Below is a small trained network, with its code and all its weights. Each question gives an input and a class and asks what happens when units are switched off, that is, made to give their printed mean instead of their output.

import numpy as np


def w(rows, s, z=0):
    codes = np.array(rows[::2]) - 128.0
    scale = np.full(codes.shape[1], s)
    scale[-1] = z or s
    return codes * scale


def norm(h):
    return h / np.sqrt((h * h).mean(-1, keepdims=True) + 1e-5)


def f(y):
    return y / 2 * (1 + np.tanh(0.7978845608 * (y + 0.044715 * y**3)))


def log_softmax(a):
    a = a - a.max(-1, keepdims=True)
    return a - np.log(np.exp(a).sum(-1, keepdims=True))


def net(x, mask):
    res = np.array(x, float).reshape(1, 3) / 4 @ E
    u = 0
    for l in range(3):
        y = f(norm(res) @ A[l][:, :-1].T + A[l][:, -1])
        res = res + np.where(mask[u : u + 9], y, B[l][:, -1]) @ B[l][:, :-1]
        u += 9
    return log_softmax(norm(res)[-1] @ U[:, :-1].T + U[:, -1])


A, B = {}, {}
E = w([
[167,149,176,88,144],'x0',
[128,130,143,131,3],'x1',
[53,150,141,103,134],'x2',
],0.0029)
A[0] = w([
[88,67,78,205,176,121],'L0N1',
[81,94,85,169,93,133],'L0N2',
[232,126,138,217,153,74],'L0N3',
[119,140,254,96,146,189],'L0N4',
[113,82,97,76,186,255],'L0N5',
[43,151,150,60,124,175],'L0N6',
[181,101,168,158,81,69],'L0N7',
[140,129,180,130,69,183],'L0N8',
[192,154,232,47,141,135],'L0N9',
],0.0047,0.00075)
B[0] = w([
[173,179,160,146,93,216],'L0N1',
[167,228,128,128,159,169],'L0N2',
[97,79,97,117,107,204],'L0N3',
[90,135,89,161,113,216],'L0N4',
[122,145,85,58,101,217],'L0N5',
[105,59,100,113,130,214],'L0N6',
[122,126,149,70,158,154],'L0N7',
[116,121,94,73,160,179],'L0N8',
[128,162,64,253,79,251],'L0N9',
],0.0042,0.0018)
A[1] = w([
[112,114,116,109,43,32],'L1N1',
[181,72,47,56,77,253],'L1N2',
[119,172,126,216,70,181],'L1N3',
[140,99,154,136,135,71],'L1N4',
[126,133,98,159,99,158],'L1N5',
[101,137,151,184,222,39],'L1N6',
[166,56,86,125,152,140],'L1N7',
[164,247,112,152,121,112],'L1N8',
[145,131,107,174,255,163],'L1N9',
],0.0039,0.00059)
B[1] = w([
[193,207,79,47,109,180],'L1N1',
[129,116,124,128,250,232],'L1N2',
[236,198,131,131,250,227],'L1N3',
[110,145,169,89,152,95],'L1N4',
[110,189,167,114,233,183],'L1N5',
[170,198,167,58,103,153],'L1N6',
[64,89,189,76,41,166],'L1N7',
[75,75,78,191,236,200],'L1N8',
[160,206,129,75,12,251],'L1N9',
],0.0026,0.0016)
A[2] = w([
[183,121,130,163,134,121],'L2N1',
[183,185,136,57,87,163],'L2N2',
[157,166,91,96,100,92],'L2N3',
[117,99,24,93,209,253],'L2N4',
[237,42,107,152,118,50],'L2N5',
[153,213,198,67,174,20],'L2N6',
[89,154,119,105,215,177],'L2N7',
[4,189,172,151,114,194],'L2N8',
[118,76,135,84,129,233],'L2N9',
],0.0045,0.0012)
B[2] = w([
[86,136,188,176,146,145],'L2N1',
[29,184,106,133,144,191],'L2N2',
[54,226,179,81,185,174],'L2N3',
[138,129,186,94,13,254],'L2N4',
[21,81,98,123,180,173],'L2N5',
[113,117,90,100,108,140],'L2N6',
[154,102,120,247,29,185],'L2N7',
[196,32,142,148,253,195],'L2N8',
[77,143,115,253,50,135],'L2N9',
],0.0029,0.003)
U = w([
[49,200,101,52,99,174],'0',
[161,179,91,196,189,188],'1',
[49,12,99,132,131,173],'2',
[158,105,143,158,51,121],'3',
[155,106,190,89,151,40],'4',
[189,99,187,80,146,2],'5',
[190,96,194,73,150,9],'6',
],0.011,0.0062)

Each question gives the input, the list of numbers given to net, and the class t.
The units are the neurons (one row each of A and B). Each row of codes is followed by its name. A weight is (code - 128) times the scale printed after its matrix; where a second scale follows, it is the last column's (A, B and U).
mask holds one flag per neuron, layer by layer. A switched-off neuron (its flag False) gives its mean, the last column of its row in B, instead of its output. The means were averaged over made-up inputs and are rounded, as every weight is.
A unit's drop is (log p(t) with every unit on - log p(t) with that unit switched off) / (log p(t) with every unit on - log p(t) with every unit switched off).
The circuit of an input: a set's keep is (log p(t) with only the set's units on - log p(t) with every unit switched off) / (log p(t) with every unit on - log p(t) with every unit switched off). Starting from the 12 units with the biggest drops (on a tie, the unit counted first), units are removed one at a time, each time the one whose removal leaves the highest keep (on an exact tie, the one counted first), for as long as the keep stays at least 0.8.
units of the circuit, in order: the units of the circuit, biggest drop first
unit that matters most: the unit with the biggest drop
k most important neurons: the k neurons with the biggest drops, biggest first
k most important neurons of layer l: the k neurons of layer l with the biggest drops, biggest first
input [4,-2,-5], class 2: 2 most important neurons : L0N3, L0N2
input [-1,-1,-1], class 3: unit that matters most : L1N8
input [-5,-3,5], class 1: units of the circuit, in order : L0N1, L2N8, L2N5
input [7,6,7], class 1: units of the circuit, in order : L0N9, L2N4, L2N8, L1N9
input [-2,5,6], class 2: units of the circuit, in order : L1N9, L2N8
input [7,1,6], class 1: units of the circuit, in order : L0N9, L2N8
input [7,6,-7], class 1: 2 most important neurons : L0N9, L2N4
input [-5,-6,4], class 0: 4 most important neurons of layer 0 : L0N9, L0N5, L0N1, L0N4
input [-8,7,6], class 1: 2 most important neurons : L0N2, L2N4
input [-4,-4,-7], class 2: 2 most important neurons of layer 0 : L0N3, L0N9
input [-5,-5,3], class 0: 3 most important neurons : L1N9, L0N9, L1N6
input [-5,-1,4], class 1: 2 most important neurons : L0N2, L0N1
input [3,-7,-8], class 2: 2 most important neurons of layer 0 : L0N3, L0N2
input [6,-3,8], class 2: 2 most important neurons : L0N6, L2N8
input [1,4,-1], class 0: most important neuron of layer 0 : L0N6
input [-3,3,3], class 3: 3 most important neurons of layer 2 : L2N7, L2N4, L2N8
input [6,7,-8], class 2: 3 most important neurons : L0N1, L0N3, L2N5
input [-4,8,-7], class 0: 3 most important neurons : L1N1, L0N9, L2N8
input [-1,-4,6], class 2: 3 most important neurons : L2N8, L1N1, L1N3
input [3,-3,3], class 3: unit that matters most : L0N5
input [8,-8,2], class 0: 2 most important neurons : L1N9, L1N6
input [7,5,5], class 1: 4 most important neurons of layer 0 : L0N9, L0N5, L0N4, L0N3
input [-8,-3,2], class 1: 2 most important neurons : L0N1, L1N8
input [7,1,-6], class 1: 2 most important neurons : L0N9, L0N6
input [6,-3,7], class 2: 4 most important neurons : L0N6, L0N2, L0N1, L2N8
input [-1,-4,-6], class 2: 2 most important neurons : L0N3, L2N5
input [1,2,4], class 2: unit that matters most : L0N6
input [5,-5,-4], class 0: 2 most important neurons of layer 1 : L1N9, L1N7
